Below is a small trained network, with its code and all its weights. Each question gives an input and a class and asks what happens when units are switched off, that is, made to give their printed mean instead of their output.

import numpy as np


def w(rows, s, z=0):
    codes = np.array(rows[::2]) - 128.0
    scale = np.full(codes.shape[1], s)
    scale[-1] = z or s
    return codes * scale


def norm(h):
    return h / np.sqrt((h * h).mean(-1, keepdims=True) + 1e-5)


def f(y):
    return np.maximum(y, 0)


def log_softmax(a):
    a = a - a.max(-1, keepdims=True)
    return a - np.log(np.exp(a).sum(-1, keepdims=True))


def net(x, mask):
    res = np.array(x, float).reshape(1, 3) / 4 @ E
    u = 0
    for l in range(4):
        y = f(norm(res) @ A[l][:, :-1].T + A[l][:, -1])
        res = res + np.where(mask[u : u + 7], y, B[l][:, -1]) @ B[l][:, :-1]
        u += 7
    return log_softmax(norm(res)[-1] @ U[:, :-1].T + U[:, -1])


A, B = {}, {}
E = w([
[139,66,173,180,130,139,160,138,191],'x0',
[184,129,121,215,190,105,103,86,94],'x1',
[111,137,141,115,107,94,149,9,184],'x2',
],0.013)
A[0] = w([
[185,136,158,1,126,80,41,214,202,75],'L0N0',
[171,54,97,173,69,128,150,112,193,8],'L0N1',
[75,163,47,110,149,164,129,55,183,96],'L0N2',
[92,172,72,159,173,170,138,177,81,227],'L0N3',
[209,39,158,173,92,157,118,103,125,63],'L0N4',
[66,93,98,129,160,156,132,216,155,124],'L0N5',
[209,159,122,164,157,99,81,140,139,190],'L0N6',
],0.0071,0.0015)
B[0] = w([
[69,92,87,237,83,255,232,51,49,217],'L0N0',
[66,140,208,174,164,127,156,149,139,202],'L0N1',
[207,56,235,75,91,37,52,142,88,215],'L0N2',
[217,90,186,69,62,35,81,30,148,254],'L0N3',
[58,165,181,165,181,98,131,153,165,222],'L0N4',
[204,197,253,121,55,67,138,114,200,228],'L0N5',
[22,52,149,142,104,149,197,82,49,239],'L0N6',
],0.0069,0.0049)
A[1] = w([
[113,249,67,88,157,113,100,127,74,2],'L1N0',
[185,175,103,204,171,154,92,114,100,57],'L1N1',
[101,184,135,145,130,128,147,48,157,72],'L1N2',
[166,94,111,137,102,146,118,87,94,55],'L1N3',
[112,161,104,111,127,127,126,124,112,111],'L1N4',
[188,109,131,151,117,160,109,241,72,129],'L1N5',
[62,121,179,104,153,98,110,178,55,92],'L1N6',
],0.017,0.0025)
B[1] = w([
[40,121,251,187,177,156,85,115,192,208],'L1N0',
[77,89,21,86,141,136,151,117,113,209],'L1N1',
[212,148,108,92,112,83,98,139,125,234],'L1N2',
[131,159,164,176,116,129,158,119,141,217],'L1N3',
[90,164,148,122,149,144,152,104,154,162],'L1N4',
[167,117,136,48,120,41,107,66,200,254],'L1N5',
[170,176,126,154,84,152,163,116,120,226],'L1N6',
],0.013,0.0078)
A[2] = w([
[149,108,37,204,207,112,121,109,51,116],'L2N0',
[126,81,115,164,171,104,130,110,70,79],'L2N1',
[247,139,166,160,66,129,139,215,106,194],'L2N2',
[115,160,103,109,202,153,44,153,111,27],'L2N3',
[109,40,141,202,216,161,141,253,255,3],'L2N4',
[61,132,88,31,55,211,160,229,140,102],'L2N5',
[44,178,187,144,137,188,102,97,56,87],'L2N6',
],0.013,0.0018)
B[2] = w([
[48,95,87,77,114,156,154,119,122,241],'L2N0',
[65,184,155,45,58,163,175,124,159,206],'L2N1',
[139,167,115,149,114,194,129,168,86,253],'L2N2',
[167,98,155,183,100,84,180,121,146,132],'L2N3',
[95,120,233,232,246,111,91,138,178,210],'L2N4',
[25,94,29,87,158,115,178,32,84,188],'L2N5',
[136,71,166,206,208,121,152,205,203,235],'L2N6',
],0.013,0.0066)
A[3] = w([
[122,115,77,146,120,153,132,189,114,75],'L3N0',
[64,54,67,64,104,183,142,179,141,100],'L3N1',
[71,75,38,111,160,155,178,152,94,63],'L3N2',
[80,98,48,89,105,125,200,115,102,181],'L3N3',
[161,127,70,152,135,207,102,246,58,45],'L3N4',
[210,140,117,44,112,36,60,114,129,23],'L3N5',
[200,114,128,81,92,84,68,84,128,3],'L3N6',
],0.014,0.0022)
B[3] = w([
[165,123,146,146,106,126,85,64,114,132],'L3N0',
[125,146,29,132,154,117,139,78,95,200],'L3N1',
[117,148,64,66,53,164,134,158,154,197],'L3N2',
[51,93,84,103,132,183,148,154,152,237],'L3N3',
[167,175,63,180,95,199,125,248,114,143],'L3N4',
[232,141,172,86,101,83,117,91,76,251],'L3N5',
[178,139,125,71,112,69,78,142,109,228],'L3N6',
],0.014,0.011)
U = w([
[222,158,160,39,100,53,82,94,122,150],'0',
[66,133,224,221,231,139,113,155,209,163],'1',
[17,117,7,62,130,182,159,113,139,178],'2',
[169,195,90,193,102,218,124,233,97,103],'3',
[114,77,59,172,197,134,50,163,53,3],'4',
],0.011,0.0057)

Each question gives the input, the list of numbers given to net, and the class t.
The units are the neurons (one row each of A and B). Each row of codes is followed by its name. A weight is (code - 128) times the scale printed after its matrix; where a second scale follows, it is the last column's (A, B and U).
mask holds one flag per neuron, layer by layer. A switched-off neuron (its flag False) gives its mean, the last column of its row in B, instead of its output. The means were averaged over made-up inputs and are rounded, as every weight is.
A unit's drop is (log p(t) with every unit on - log p(t) with that unit switched off) / (log p(t) with every unit on - log p(t) with every unit switched off).
The circuit of an input: a set's keep is (log p(t) with only the set's units on - log p(t) with every unit switched off) / (log p(t) with every unit on - log p(t) with every unit switched off). Starting from the 12 units with the biggest drops (on a tie, the unit counted first), units are removed one at a time, each time the one whose removal leaves the highest keep (on an exact tie, the one counted first), for as long as the keep stays at least 0.8.
circuit, biggest first: the units of the circuit, biggest drop first
most important unit: the unit with the biggest drop
top k neurons: the k neurons with the biggest drops, biggest first
top k neurons in layer l: the k neurons of layer l with the biggest drops, biggest first
drop of u: that unit's drop, to one decimal
input [-8,-6,-1], class 1: most important unit : L1N0
input [-5,7,6], class 2: top 2 neurons in layer 1 : (L1N1; L1N5)
input [3,-1,-3], class 3: top 2 neurons in layer 1 : (L1N0; L1N1)
input [-4,-3,-1], class 1: top 2 neurons : (L0N6; L0N1)
input [-1,-7,-7], class 0: top 4 neurons : (L1N5; L0N6; L1N1; L2N0)
input [7,7,-7], class 0: top 3 neurons in layer 1 : (L1N5; L1N0; L1N6)
input [1,3,-1], class 3: top 3 neurons : (L0N6; L1N6; L1N1)
input [1,5,4], class 2: top 2 neurons in layer 0 : (L0N3; L0N5)
input [-1,0,3], class 3: top 4 neurons in layer 1 : (L1N5; L1N1; L1N0; L1N4)
input [-6,5,4], class 1: top 2 neurons : (L1N0; L1N5)
input [7,5,-8], class 0: top 2 neurons : (L1N5; L1N0)
input [3,4,-3], class 2: top 2 neurons : (L1N0; L0N2)
input [5,8,7], class 2: top 3 neurons in layer 1 : (L1N5; L1N1; L1N0)
input [4,8,-6], class 2: circuit, biggest first : (L1N1)
input [-5,-5,-4], class 1: drop of L0N6 : 0.7
input [0,-5,-8], class 0: drop of L1N5 : 5.8
input [4,-7,-8], class 0: drop of L1N5 : 5.4
